[128 = 0]
0: [104 136 155 205 142 128 149 118 125 130 132  97 123 143 133 127 134 126
 129 183 139 145 126 145 113  62 107  75 130 130 148 122 160 119 152 221
 126 154 139 201 172 128 128 144 132 139 141  88 137 121 116 154]
1: [ 84 130 145 218 130 102 147  94 127 128 118 106 132 128 131 120 153 133
 151 189 120 138 135 150 110  53 108  88 119 110 136 120 134 121 155 184
 152 149 123 213 172 117 125 146 127 131 126  65 131 131 101 139]
2: [ 81 122 140 188 131 111 157 123 134 133 127 122 136 155 132 105 168 128
 124 202 133 139 130 135 104 100 109 104 161  97 130 141  84 132 121 180
 182 156 137 214 146 117 128 134 148 130 110  73 132 129  88 150]
3: [ 92 120 140 212 138 113 157  94 120 119 120 112 133 145 133 128 135 126
 129 209 136 144 120 126 110  64 104  89 136 111 135 121 112 125 135 187
 169 159 128 219 163 122 146 143 128 142 124  76 149 136  91 143]
4: [ 86 100 137 196 127 107 167  97 117 112 131 121 142 133 145 117 153 137
 108 232 117 148 148 152 133  86  96 117 156  82 132 113  67 122 120 165
 182 154 120 220 148 102 139 148 138 127  99 104 133 146  94 135]
5: [ 82 104 132 203 122 123 142 106 122 126 119 102 114 134 135  91 153 151
 105 218 129 140 127 134 129  85  66  96 162 130 136 125  58 129 100 147
 175 143 110 176 112  96 116 140 146 129 139 163 123 136 104 142] : 4 2 3 1
6: [ 95  91 128 211 138 100 146  97 116 121 127 104 132 136 154  95 143 151
 121 215 112 139 133 138 157  82  53  92 161  92 133 115  70 124  91 144
 157 144 103 171 127 108 129 149 143 126 133 126 135 140 109 139] : 5 4 2 3
7: [ 93 116 141 210 141 110 158  97 123 128 116 122 121 123 148 107 154 123
 117 210 121 141 131 140 146  86  78 114 163  93 115 122  62 122 118 146
 165 168 111 230 158 112 126 142 146 135 114  98 146 135  96 144] : 4 2 6 3
8: [ 97 113 148 197 137 119 160 102 139 127 106 107 129 133 127 132 147 131
 139 216 130 146 134 143  99  71 110  90 146 106 144 126 127 117 146 163
 162 154 127 221 160 113 144 144 135 135 140  60 132 124  96 151] : 3 1 2 0
9: [ 91 116 138 219 132 125 153  87 121 109 123 121 132 128 149 112 143 130
  95 232 130 138 136 147 126  85  77 120 164  95 131 123  54 140 116 159
 187 153 110 216 140 113 137 138 141 133 117 118 149 139  85 126] : 4 7 6 5
10: [ 99 103 128 172 137  95 167 106 141 120 125 122 140 133 146 102 148 127
 102 215 125 138 143 134 127  87  85 111 165  97 110 131  66 124 111 144
 178 178 118 202 155  93 126 135 136 133 109 100 148 132  80 153] : 7 4 9 2
11: [113 133 145 196 128 117 147 144 124 127 116  95 134 135 126 135 128 140
 142 200 127 137 123 141 112  54 109  76 120 134 138 125 180 123 143 218
 121 156 138 204 161 112 129 138 113 141 141  79 132 124 117 137] : 0 1 8 3
12: [ 98 107 138 220 138 111 125 115 123 139 131 101 128 135 139  93 144 158
 106 210 130 129 133 136 145  97  41  94 156 119 119 120  60 125  92 134
 174 131 109 190 129  79 126 144 139 135 136 187 128 140 107 138] : 5 6 9 7
13: [106 100 129 190 136 106 158  99 125  97 126 116 125 138 146 102 149 121
 103 230 111 138 132 152 136  84 100 118 162 106 132 120  73 133 108 161
 175 154 112 228 153  99 137 135 157 149 107  98 144 131  97 138] : 4 7 9 10
14: [ 91 101 144 198 113 115 118 122 133 139 133 114 132 142 150  97 134 150
 109 210 123 131 126 151 142  95  57  97 153 119 131 129  48 129 100 142
 153 135 100 143 130  97 119 141 139 135 140 190 120 133  92 147] : 12 5 6 9
15: [ 91 105 139 195 132 120 163  98 111 108 124 137 133 138 143 125 167 127
 108 227 134 131 126 144 144  68  93 121 149  99 124 139  86 120 114 180
 186 160 114 227 143 101 151 149 124 134 113  96 146 132  98 136] : 4 13 9 7
16: [ 87 113 131 193 139 115 170 106 118 131 121 143 142 126 145 117 157 134
 113 215 132 146 128 131 141  83  87 109 159  97 112 125  84 126  99 149
 174 172 106 217 155 104 122 139 118 135 117  86 144 156  84 131] : 7 10 15 4
17: [ 89  86 134 207 133  98 124 116 130 138 124 104 127 140 143  93 150 151
 108 196 121 142 125 139 138  86  39  93 141 124 127 133  39 131  94 133
 156 137 102 166 116  77 107 139 142 127 154 195 118 129 102 141] : 14 12 5 6
18: [ 90 116 140 165 137 110 172 106 127 113 131 122 134 141 141 124 154 142
 123 202 123 142 118 142 118 110  74 101 153 105 123 126  91 120 116 162
 172 169 121 195 160  93 134 142 133 134 120  92 138 137  86 146] : 10 16 2 4
19: [ 97 127 153 179 131  91 155 110 141 118 134  99 122 129 118 119 128 155
 145 200 151 129 127 143 110  63 103  57 136 145 145 114 140 126 138 206
 133 160 134 206 170 107 124 129 127 133 143  79 130 117 106 143] : 0 11 1 8
20: [100 100 130 171 128 101 150  96 133 118 121 124 122 130 143 104 150 122
 124 219 115 139 137 135 131  99 102 115 165 106 128 127  69 128 118 152
 175 172 125 223 155 112 126 141 139 123 110  87 143 126  71 142] : 10 13 7 4
21: [ 85  98 128 187 130 124 163 106 131 116 128 116 120 131 138 119 143 141
 118 210 120 142 135 131 123 105  81 111 164  84 115 117  70 127 117 151
 181 156 130 195 155  99 131 129 146 132 112  97 127 138  78 157] : 18 10 20 4
22: [ 83 134 150 206 127 105 158 109 136 100 126 112 126 139 127 112 144 148
 138 204 140 133 115 142 121  69 107  86 138 115 132 144 125 133 141 179
 172 161 139 211 152 123 138 130 142 124 133  79 134 115 105 144] : 3 8 1 19
23: [100  99 146 192 109 105 120 123 121 134 130 115 127 135 168  88 138 170
 108 200 134 143 118 144 138  96  56  93 161 125 130 130  40 138  99 140
 151 131 100 143 119  99 108 135 150 134 148 188 117 137  98 152] : 14 17 5 12
24: [ 91 108 141 209 121 109 113 128 117 145 134 104 140 139 144  90 151 139
 111 191 122 121 127 134 135  78  59  95 156 137 143 147  61 127  94 123
 167 121  98 135 122  93 114 134 138 138 146 195 137 134  99 146] : 14 17 23 12
25: [ 83 106 130 189 131 111 133 120 127 126 124 100 131 135 142 102 136 137
 117 196 122 133 115 140 137  84  59  86 158 127 125 136  56 145  98 144
 149 137  95 162 124  89 120 153 139 125 145 177 124 146  94 149] : 14 17 5 23
26: [101 118 147 200 143 116 167 111 123 125 128  94 117 142 134 128 138 142
 142 214 131 131 118 139 108  56 115  85 142 116 147 131 140 126 147 182
 151 158 137 233 161 109 137 153 129 142 128  71 135 130 101 138] : 8 3 1 22
27: [ 85 100 132 206 135 100 146  96 121 123 124 128 127 142 155 112 133 123
 110 248 135 141 129 131 117  93  95 114 144  97 142 115  79 128 129 174
 178 145 120 222 141 118 147 143 136 130 108 116 137 134  98 138] : 4 9 13 15
28: [ 94 118 137 202 128 106 166  95 114 124 113 114 128 149 137 119 138 129
 132 219 122 146 144 142 127 117 102 122 158  96 116 123  71 125  99 162
 181 160 124 211 148 104 136 140 145 141 116 105 137 137 105 139] : 4 21 7 13
29: [102 116 142 183 136  98 170 100 131 120 127 114 124 135 138 102 159 138
 135 199 119 142 130 142 114  97  78  94 176 111 125 129  79 113 141 158
 184 164 132 229 157 102 118 150 139 142 119  67 143 136  94 163] : 18 20 2 7
30: [ 97  99 148 209 127 109 148 105 126 128 124 109 135 129 153 111 142 149
 102 233 123 133 130 137 131  97 100  94 144  94 120 125  70 130 115 165
 186 151 108 218 160 108 127 153 145 130 114 110 144 134  91 126] : 4 9 27 7
31: [107 119 145 204 133 119 155 101 129 125 120 114 128 115 165 116 141 137
 117 215 133 141 124 123 152  90  65 110 165  96 122 112  57 115 111 160
 176 160 108 228 140  93 123 143 137 147 129 118 132 149 106 133] : 7 9 30 16
32: [ 82 114 147 154 131  87 164  92 131 108 120 111 128 142 147 124 161 135
 116 216 124 147 131 133 126 115  78 115 152  99 117 118  72 115 116 162
 179 152 127 219 160 108 118 141 139 123 102  86 141 140  82 166] : 18 20 21 10
33: [ 96 128 138 215 140 124 157 100 132 135 128 107 125 138 128 119 141 129
 124 217 137 135 135 143 103  69 101  95 131 106 141 126 130 138 158 184
 171 147 125 232 166 103 131 147 123 133 134  71 140 131 118 149] : 26 8 3 1
34: [ 91 109 136 207 122 115 135 128 120 147 132 119 128 134 153  89 124 135
 105 207 128 147 123 132 131  85  50  91 145 129 127 136  47 133  99 150
 162 117  89 168 123  96 111 126 142 113 134 197 140 141  92 148] : 14 25 17 23
35: [ 97 104 147 219 136 114 141 106 114 115 135 106 136 115 145  87 137 137
 101 197 126 141 131 139 148  74  64 121 179 111 131 111  70 132 102 142
 166 145 122 232 140 111 135 133 134 126 123 132 144 144  96 125] : 9 31 7 6
36: [ 96 111 119 172 127 112 169 101 121 116 132 118 122 136 137 107 159 143
 118 211 132 144 149 134 124 100  61  97 166  89 128 116  72 123 108 160
 161 166 119 205 166 101 131 135 139 142 113  94 139 131  68 141] : 21 18 10 20
37: [ 81 128 134 222 120 116 156 137 127 131 131 113 140 142 118 117 134 108
 125 244 132 139 139 142 101  61 109  79 108 125 133 128 166 138 154 225
 134 163 123 204 162 118 137 142 133 136 142  96 152 122 117 140] : 11 0 33 26
38: [112 105 137 198 151 116 164  92 128 118 125 127 127 130 138 110 147 134
 104 216 120 141 133 143 133  95  89 129 172  96 134 119  76 116 115 145
 185 152 116 209 155 102 125 138 127 130 101 108 136 148 108 128] : 4 7 13 9
39: [ 97 107 142 164 121  94 134 115 129 126 133 117 122 127 158  90 127 200
 119 158 123 144 133 146 163  79  61  86 168 122 123 120  37 129  92 107
 178 115 115 139 120  92 109 141 142 132 129 159 111 145  88 149] : 23 14 25 17
40: [101 104 147 201 136 110 158  96 115 133 133 116 129 111 144 103 153 149
  96 205 113 151 132 144 152  63  86 115 173 104 110 111  64 117  91 134
 182 151 106 221 148  77 123 136 125 135 123 127 131 142  97 130] : 35 31 38 7
41: [103 113 137 202 136 104 142  86 129 119 127 111 119 122 149 101 134 161
 128 211 113 136 124 133 152  71  68  98 163 106 134  98  60 121 103 140
 165 136 115 192 140 102 121 130 143 148 119 115 133 130 119 144] : 6 31 40 35
42: [ 95  94 138 253 120 108 144 117 133 135 112 107 128 131 135 106 152 113
  89 249 121 139 118 138 122  92  70 112 129 110 118 126  67 133 112 168
 171 161 103 220 136 100 122 158 140 130 125 161 146 132 109 126] : 30 9 27 5
43: [107 109 143 184 150 112 149  82 127 108 120 124 147 119 144 127 148 149
 114 199 128 138 135 148 142  91  88 113 171  95 122 123  82 129 103 170
 172 152 114 222 166 104 120 131 139 131 112  74 147 146  82 141] : 16 38 7 20
44: [113 124 130 212 141 119 146 106 131 119 120 117 120 139 130 110 145 126
 129 201 139 141 129 148 113  50 129  94 139 112 142 127 133 132 152 195
 146 148 131 229 165 115 151 140 112 145 133  72 143 131  99 137] : 26 33 3 1
45: [ 78 108 149 214 132 112 124 122 131 136 125 114 122 125 143  85 152 130
 100 214 127 139 132 143 131 106  61 105 147 123 119 144  61 129 100 140
 183 134 100 158 121  99 122 135 139 141 142 188 123 139  93 139] : 14 5 12 34
46: [ 94 104 138 194 142 113 174  99 129 117 135 120 124 128 145 126 142 115
 110 211 121 135 128 131 145  76  80 120 167  97 126 124  80 126 112 157
 174 162 117 234 153  98 134 140 139 138 119 110 140 143 102 124] : 7 38 13 31
47: [ 91 113 130 185 119 108 190  99 122 129 118 130 129 126 131 106 154 151
 127 211 132 152 125 140 127 101  79  95 139  84 122 111  75 126 103 150
 164 165 124 215 159 101 132 132 135 142 117  96 134 141  86 140] : 36 18 16 21
48: [ 93 134 149 181 122 100 135 132 119 131 129 100 123 138 123 124 134 140
 143 210 147 135 136 149 111  64 128  87 123 117 129 119 163 126 132 207
 134 154 136 206 155 119 123 139 141 138 140  91 124 130 118 142] : 11 0 19 26
49: [ 74 103 136 168 124 115 165 100 132 117 104 122 148 148 130 116 166 127
 114 208 118 145 137 146 108  99  95 103 155 100 127 126  87 121 111 178
 167 168 128 212 158 117 128 140 144 136  98  97 137 131  90 156] : 2 18 32 20
50: [ 89 117 139 238 137 105 147 126 112 126 128 111 135 132 151  78 140 129
 104 237 125 136 114 125 143  91  62  96 147 113 131 130  70 121 108 157
 186 156  95 204 149  92 124 148 149 141 126 167 127 133 114 140] : 42 12 5 45
51: [ 92 104 131 179 115 106 174 100 133 136 109 119 123 138 135 108 145 145
 127 204 134 147 144 152 129  99  89 108 158  98 123 121  70 128 120 162
 172 164 134 213 164  94 137 132 138 136 114 108 128 144  74 168] : 21 47 36 10
52: [ 90  97 143 215 155 109 152 109 108 113 109 115 130 134 143 118 151 120
 105 226 126 140 130 142 147  81  89 108 166  94 128 122  66 140 105 152
 174 168 103 220 153  95 128 127 141 128 113 109 142 145  98 125] : 7 46 9 13
53: [ 94 111 139 212 115 110 150 105 127 131 116 103 134 127 146 102 151 128
 103 232 122 140 125 143 136 107  69 103 149 100 127 150  44 114  94 151
 189 149 101 202 136 112 126 136 154 128 130 171 143 135  97 135] : 50 5 45 42
54: [ 99 100 141 190 131 108 129 114 117 134 130 105 127 127 152 110 127 156
 107 203 127 139 130 138 151  79  57  91 158 120 125 129  43 124  99 126
 163 152  91 164 125 100 104 138 139 124 131 182 120 133  92 145] : 14 25 23 17
55: [102 121 130 180 145  97 177  95 127 114 121 119 126 140 133 123 140 158
 139 195 124 144 115 143 115  71  94  79 151 118 136 123  99 114 129 182
 182 155 129 236 151 109 134 156 120 132 125  49 149 137  89 150] : 29 3 8 26
56: [ 79 102 139 204 139 107 142 112 117 134 129 106 139 115 157  80 139 155
 106 216 130 145 127 150 125  86  56  94 158 119 127 119  47 123  95 132
 161 130  99 188 132  88 113 140 144 127 133 156 126 142  98 130] : 5 12 54 25
57: [115 121 137 204 137 114 121 108 118 122 118 102 133 127 149  93 131 150
 107 176 128 136 125 136 151  84  58 104 167 135 132 129  54 123  93 127
 157 137  94 159 128  88 110 130 135 128 138 177 138 151 102 135] : 54 25 24 12
58: [101 113 144 210 124 106 135 112 127 136 138 118 134 126 146  89 136 148
 108 212 131 137 128 139 147  96  53 109 156 112 145 117  56 129 101 147
 171 138 102 184 132  90 133 135 137 130 132 170 133 140 119 139] : 12 56 5 14
59: [ 88 101 143 190 129 120 167 118 133 127 132 109 131 144 143 121 132 141
 135 216 119 135 125 123 123  79 103  92 138 101 131 131 120 125 148 194
 164 155 141 211 152 109 126 159 130 113 121  55 130 143  95 157] : 26 3 8 33
60: [ 94 106 120 187 116 106 125 127 118 138 123 111 128 137 136  86 136 156
 133 192 125 132 128 130 142  96  52  92 165 121 128 144  55 140  93 113
 163 124 121 152 117  88 134 138 142 120 139 184 119 129  94 154] : 25 14 24 23
61: [ 96  93 136 209 120 119 122 134 142 140 122 102 125 144 147 105 139 133
 118 220 125 149 126 142 126  98  59  97 151 131 123 142  50 141 102 141
 155 121  91 151 119  88 106 138 140 135 145 223 115 139  93 152] : 14 34 17 45
62: [ 71 110 122 171 138 105 152 115 130 129 121 129 134 138 138 105 155 132
 138 201 136 146 131 129 118 124  94 101 138  99 128 131  78 120 135 185
 179 171 126 213 165  99 123 145 142 135  96  80 134 117  75 152] : 2 49 18 20
63: [ 78 118 136 201 138 108 156 102 134 116 121 112 130 139 142 132 164 138
 137 206 129 132 143 132 104  77 101 102 132 106 123 126 101 115 138 181
 184 169 108 214 150 108 137 140 139 146 121  67 143 137  83 143] : 3 8 2 55
64: [102  94 147 215 133 106 144 111 139 126 120 112 137 123 145  90 139 145
 110 208 121 143 127 137 154  90  60  96 158 113 136 120  66 132  99 113
 177 148 108 195 129  88 113 138 143 133 123 174 124 147  98 132] : 58 12 56 54
65: [102 118 148 198 110 105 161 120 133 124 138  95 134 153 124 107 121 141
 141 220 144 127 135 135 112  76 112  88 119 131 129 129 153 121 137 217
 146 163 146 221 158 119 123 149 127 142 142  88 132 113 113 141] : 48 19 11 26
66: [ 95 105 140 185 141 111 162 113 120 109 112 119 131 137 136 117 156 120
 127 184 116 133 139 144 120 116  80 108 164 104 136 120  82 134 117 165
 171 174 132 214 157 110 120 139 133 136 108  94 141 145  84 153] : 18 49 20 21
67: [105  94 136 187 134 120 128 117 123 127 116 103 134 139 152  92 134 140
  88 171 130 132 133 135 147  52  34 100 174 125 133 133  43 127 103 126
 154 136 109 178 121 103 115 125 130 138 146 174 121 159 102 149] : 57 54 25 17
68: [ 85 109 141 174 132 104 143  84 111 120 132 125 124 128 135 119 151 158
 111 232 120 144 131 134 142  83  84 116 157  90 139 119  71 129 101 144
 183 167 123 207 162 100 130 143 129 146 130  87 145 145 101 137] : 16 4 38 43
69: [ 96  87 141 202 127 101 122 133 123 138 133  96 135 136 135  83 141 160
 119 202 132 145 122 122 143 108  45  92 162 128 119 134  41 131  95 130
 160 137  97 160 125  81 100 136 146 125 138 187 116 127  98 150] : 17 23 54 14
70: [ 99 110 150 229 131 119 154 112 136 120 123 103 133 115 153 112 144 133
 113 210 120 135 136 135 146  70  59 120 168 107 129 125  75 129  87 143
 175 144 106 205 143  97 126 134 137 141 124 127 135 142 112 142] : 35 31 40 41
71: [104 107 145 204 131 119 159  97 125 113 130 128 115 134 147 101 146 129
 106 255 125 157 136 142 136  82  73 114 167 100 120 120  83 126  90 151
 182 138 112 215 152 109 141 131 142 126 126 117 136 144  95 129] : 9 38 13 46
72: [108  97 141 191 140 119 115 123 123 127 125 112 142 136 155  94 140 147
  99 181 128 134 132 139 139  69  76 103 160 129 131 146  64 118  82 125
 141 126  99 159 123  98 133 129 143 133 121 180 124 132 102 141] : 57 24 54 14
73: [ 95  95 148 231 124 118 156 108 128 120 125 124 129 144 140 106 147 111
  93 248 136 143 139 143 124  91  80 107 143  91 126 119  76 129 121 169
 181 168 124 229 150 112 136 137 148 136 112 130 142 140 107 134] : 27 9 30 42
74: [ 97 131 133 212 128 118 161 107 121 114 113 115 129 136 134 120 135 137
 139 208 130 130 130 149 104  48 105  91 130 131 137 118 152 144 143 202
 134 154 147 233 173 114 136 146 122 153 136  64 145 141 100 140] : 44 26 1 33
75: [100  92 135 189 138 114 114 101 107 135 117  99 135 137 145 100 139 154
 113 198 124 137 129 138 137  87  53  95 149 106 138 141  52 126  93 127
 171 133  99 158 133  85 124 143 151 138 136 180 120 138  86 141] : 54 14 17 25
76: [102 109 132 198 137 122 171 101 122 109 126 118 133 133 144 108 156 120
 113 218 139 157 135 132 130  87  92 119 157  96 135 130  68 124 106 162
 178 159 131 194 166 112 131 143 135 128 105  93 147 140  90 146] : 38 4 21 10
77: [104  97 137 217 133 125 121 136 120 136 133 106 119 131 135  84 139 131
 105 186 126 125 133 142 139  71  48 104 153 135 138 135  49 136  96 122
 159 132 101 158 122 110 110 139 143 127 136 193 144 132 100 147] : 24 34 57 14
78: [ 97 128 133 209 122 101 151 123 132 138 118  89 137 149 139 106 137 136
 141 231 148 122 126 146 108  85 127  80 117 135 136 124 154 127 158 205
 135 151 131 202 166 119 126 130 119 132 144 100 121 122 117 142] : 65 48 37 11
79: [ 97 123 141 211 125 112 145 123 133 121 129  97 133 135 139 137 136 118
 146 192 131 141 117 141 105  49 110  85 145 142 138 130 160 124 159 199
 128 163 146 212 168 119 153 138 129 132 144  89 144 127 118 139] : 0 11 74 26
80: [102 107 142 138 141 104 171  96 133 117 123 115 137 128 149 125 158 148
 115 202 115 149 140 135 133  93  85 106 171 107 137 130  89 124 122 156
 164 157 127 205 149 104 124 128 142 137 105  76 132 136  90 150] : 18 32 43 20
81: [ 99 108 143 205 126  98 135 109 119 122 109 115 125 138 145 121 157 138
 118 251 130 138 132 144 133 101  90 105 137 101 113 108  59 127  96 160
 190 162 107 214 145 101 136 137 149 136 116 119 135 141 108 134] : 30 28 52 73
82: [ 83 120 148 210 140 115 164  93 118 113 119 118 122 118 135 102 135 135
 121 218 116 139 138 141 144  67  75 121 164  98 126 124  72 123 100 169
 184 152 117 227 147 119 122 134 128 130 119 105 140 155 103 128] : 46 7 9 38
83: [ 79 115 132 199 126 110 175 109 121 122 130 102 133 141 119 126 161 112
 122 236 128 135 117 126 113  84 113  99 125 115 118 162 128 126 152 188
 170 156 135 248 169 117 147 142 137 146 139  66 145 134  93 140] : 3 33 26 8
84: [ 84 119 142 218 130 121 174 115 129 132 118 111 131 134 141 125 149 131
 135 226 137 129 131 135  88  61 117  89 135 113 129 123 137 127 145 180
 163 159 136 230 165 122 135 138 126 150 117  76 136 128 101 147] : 26 33 3 8
85: [ 90 114 147 182 130 112 145 130 140 135 124 103 135 146 118 121 121 140
 144 205 143 130 124 157 114  79 105  89 104 132 134 111 155 136 151 205
 131 155 156 226 151 121 117 123 126 124 144  91 129 136 116 153] : 48 65 78 11
86: [101 102 131 194 133 107 128 125 140 133 123  98 135 125 139  94 132 154
 121 213 126 130 138 125 137  90  64  97 151 123 125 129  42 139  88 133
 164 132  97 157 120 106 108 136 145 140 132 184 128 145  89 137] : 54 14 25 69
